Below are the code and all the weights of a small trained network. Each question names an input and a class and asks about switching units off, where a switched-off unit gives its printed mean instead of its output.

import numpy as np


def w(rows, s, z=0):
    codes = np.array(rows[::2]) - 128.0
    scale = np.full(codes.shape[1], s)
    scale[-1] = z or s
    return codes * scale


def f(y):
    return np.maximum(y, 0)


def log_softmax(a):
    a = a - a.max(-1, keepdims=True)
    return a - np.log(np.exp(a).sum(-1, keepdims=True))


def net(x, mask):
    res = np.array(x, float).reshape(1, 5) / 4 @ E
    y = f(res @ A[0][:, :-1].T + A[0][:, -1])
    res = res + np.where(mask, y, B[0][:, -1]) @ B[0][:, :-1]
    return log_softmax(res[-1] @ U[:, :-1].T + U[:, -1])


A, B = {}, {}
E = w([
[115,191,69,109,79,77,184,63,124],'x0',
[57,157,93,167,94,121,145,227,54],'x1',
[129,61,2,161,181,132,69,70,107],'x2',
[152,78,145,199,69,213,208,40,75],'x3',
[184,103,63,59,94,56,128,138,53],'x4',
],0.011)
A[0] = w([
[127,93,34,146,57,124,143,56,128,51],'n1',
[185,136,163,57,231,113,37,157,188,170],'n2',
[204,164,200,107,176,126,86,121,183,105],'n3',
[61,228,127,96,73,53,152,180,134,123],'n4',
[79,193,161,60,56,48,173,120,178,121],'n5',
[159,128,201,173,103,213,140,110,86,173],'n6',
[66,79,7,131,156,119,115,115,105,177],'n7',
[59,127,66,137,209,74,5,182,134,138],'n8',
[96,111,154,212,109,203,107,56,167,148],'n9',
[186,97,2,123,144,89,98,65,163,185],'n10',
[178,26,160,123,154,176,87,53,207,152],'n11',
[164,145,127,147,148,167,97,95,216,182],'n12',
[120,164,215,81,43,142,103,124,168,189],'n13',
[44,174,234,218,108,177,165,148,91,144],'n14',
[84,80,95,216,98,178,198,98,121,203],'n15',
[85,120,204,200,214,165,81,208,78,168],'n16',
[179,111,187,37,56,106,118,224,13,172],'n17',
[47,107,97,87,100,156,126,135,136,2],'n18',
[129,120,28,169,105,192,86,87,82,92],'n19',
[138,66,64,166,90,129,164,7,18,141],'n20',
[110,184,99,104,122,53,119,215,139,162],'n21',
[225,92,161,109,44,210,151,172,74,134],'n22',
[159,106,14,120,152,48,89,95,97,226],'n23',
],0.0095,0.0076)
B[0] = w([
[182,192,61,109,104,121,127,43,58,190],'n1',
[77,81,203,83,164,132,96,134,219,243],'n2',
[112,97,159,74,129,117,116,59,219,198],'n3',
[112,177,107,126,23,121,185,92,187,228],'n4',
[133,186,94,104,71,107,213,73,183,218],'n5',
[153,103,176,174,190,134,131,170,86,225],'n6',
[138,136,96,183,48,153,19,153,72,223],'n7',
[51,150,81,59,70,73,22,180,182,236],'n8',
[162,126,166,156,206,209,143,163,94,222],'n9',
[142,108,41,61,132,122,63,66,64,246],'n10',
[183,46,186,102,202,139,149,75,153,240],'n11',
[142,127,151,150,186,146,185,83,161,201],'n12',
[195,119,178,101,122,136,195,87,189,223],'n13',
[142,154,109,218,181,171,209,209,110,241],'n14',
[181,162,52,156,181,194,160,165,56,231],'n15',
[78,56,134,193,105,194,145,203,211,232],'n16',
[83,79,183,188,70,2,156,125,67,227],'n17',
[118,130,121,116,118,145,110,151,121,131],'n18',
[136,104,77,162,90,177,78,129,90,197],'n19',
[209,78,79,115,107,173,148,92,16,251],'n20',
[80,176,116,95,55,107,135,158,171,227],'n21',
[117,81,177,200,145,59,147,127,65,203],'n22',
[116,159,46,36,129,90,55,115,68,251],'n23',
],0.0095,0.015)
U = w([
[87,56,199,97,147,172,97,209,254,82],'0',
[122,44,232,192,74,52,185,189,78,72],'1',
[199,91,249,63,217,141,156,20,200,72],'2',
[69,168,65,26,93,36,26,206,142,10],'3',
[196,92,44,84,112,178,93,52,27,189],'4',
[154,161,146,209,235,237,216,217,114,70],'5',
[69,213,81,227,86,230,86,167,112,195],'6',
[140,234,131,90,26,102,253,131,185,254],'7',
],0.009,0.006)

Each question gives the input, the list of numbers given to net, and the class t.
The units are the neurons (one row each of A and B). Each row of codes is followed by its name. A weight is (code - 128) times the scale printed after its matrix; where a second scale follows, it is the last column's (A, B and U).
mask holds one flag per neuron, in row order. A switched-off neuron (its flag False) gives its mean, the last column of its row in B, instead of its output. The means were averaged over made-up inputs and are rounded, as every weight is.
A unit's drop is (log p(t) with every unit on - log p(t) with that unit switched off) / (log p(t) with every unit on - log p(t) with every unit switched off).
The circuit of an input: a set's keep is (log p(t) with only the set's units on - log p(t) with every unit switched off) / (log p(t) with every unit on - log p(t) with every unit switched off). Starting from the 12 units with the biggest drops (on a tie, the unit counted first), units are removed one at a time, each time the one whose removal leaves the highest keep (on an exact tie, the one counted first), for as long as the keep stays at least 0.8.
units of the circuit, in order: the units of the circuit, biggest drop first
k most important neurons: the k neurons with the biggest drops, biggest first
drop of u: that unit's drop, to one decimal
input [-3,6,-1,5,4], class 1: units of the circuit, in order => n17
input [-1,-7,-7,-7,3], class 2: 2 most important neurons => n2, n3
input [-1,-8,2,-6,3], class 3: 3 most important neurons => n8, n23, n10
input [4,-1,1,-1,-4], class 2: 2 most important neurons => n14, n20
input [-6,1,1,-2,2], class 0: 2 most important neurons => n16, n10
input [-7,7,-8,-8,6], class 7: 2 most important neurons => n4, n21
input [-7,-2,1,-6,3], class 3: 3 most important neurons => n8, n9, n13
input [-6,1,-6,-7,1], class 0: 2 most important neurons => n2, n16
input [-4,-8,3,8,-6], class 5: 2 most important neurons => n15, n9
input [7,-6,-7,3,-7], class 5: 3 most important neurons => n14, n9, n2
input [2,5,-2,3,1], class 1: 2 most important neurons => n17, n9
input [-1,4,-5,2,-2], class 5: drop of n14 => 0.9
input [0,5,5,-2,-4], class 6: drop of n16 => 1.1
input [-3,5,-3,-3,-4], class 0: units of the circuit, in order => n16
input [6,-4,-5,-1,-8], class 2: drop of n8 => 0.2
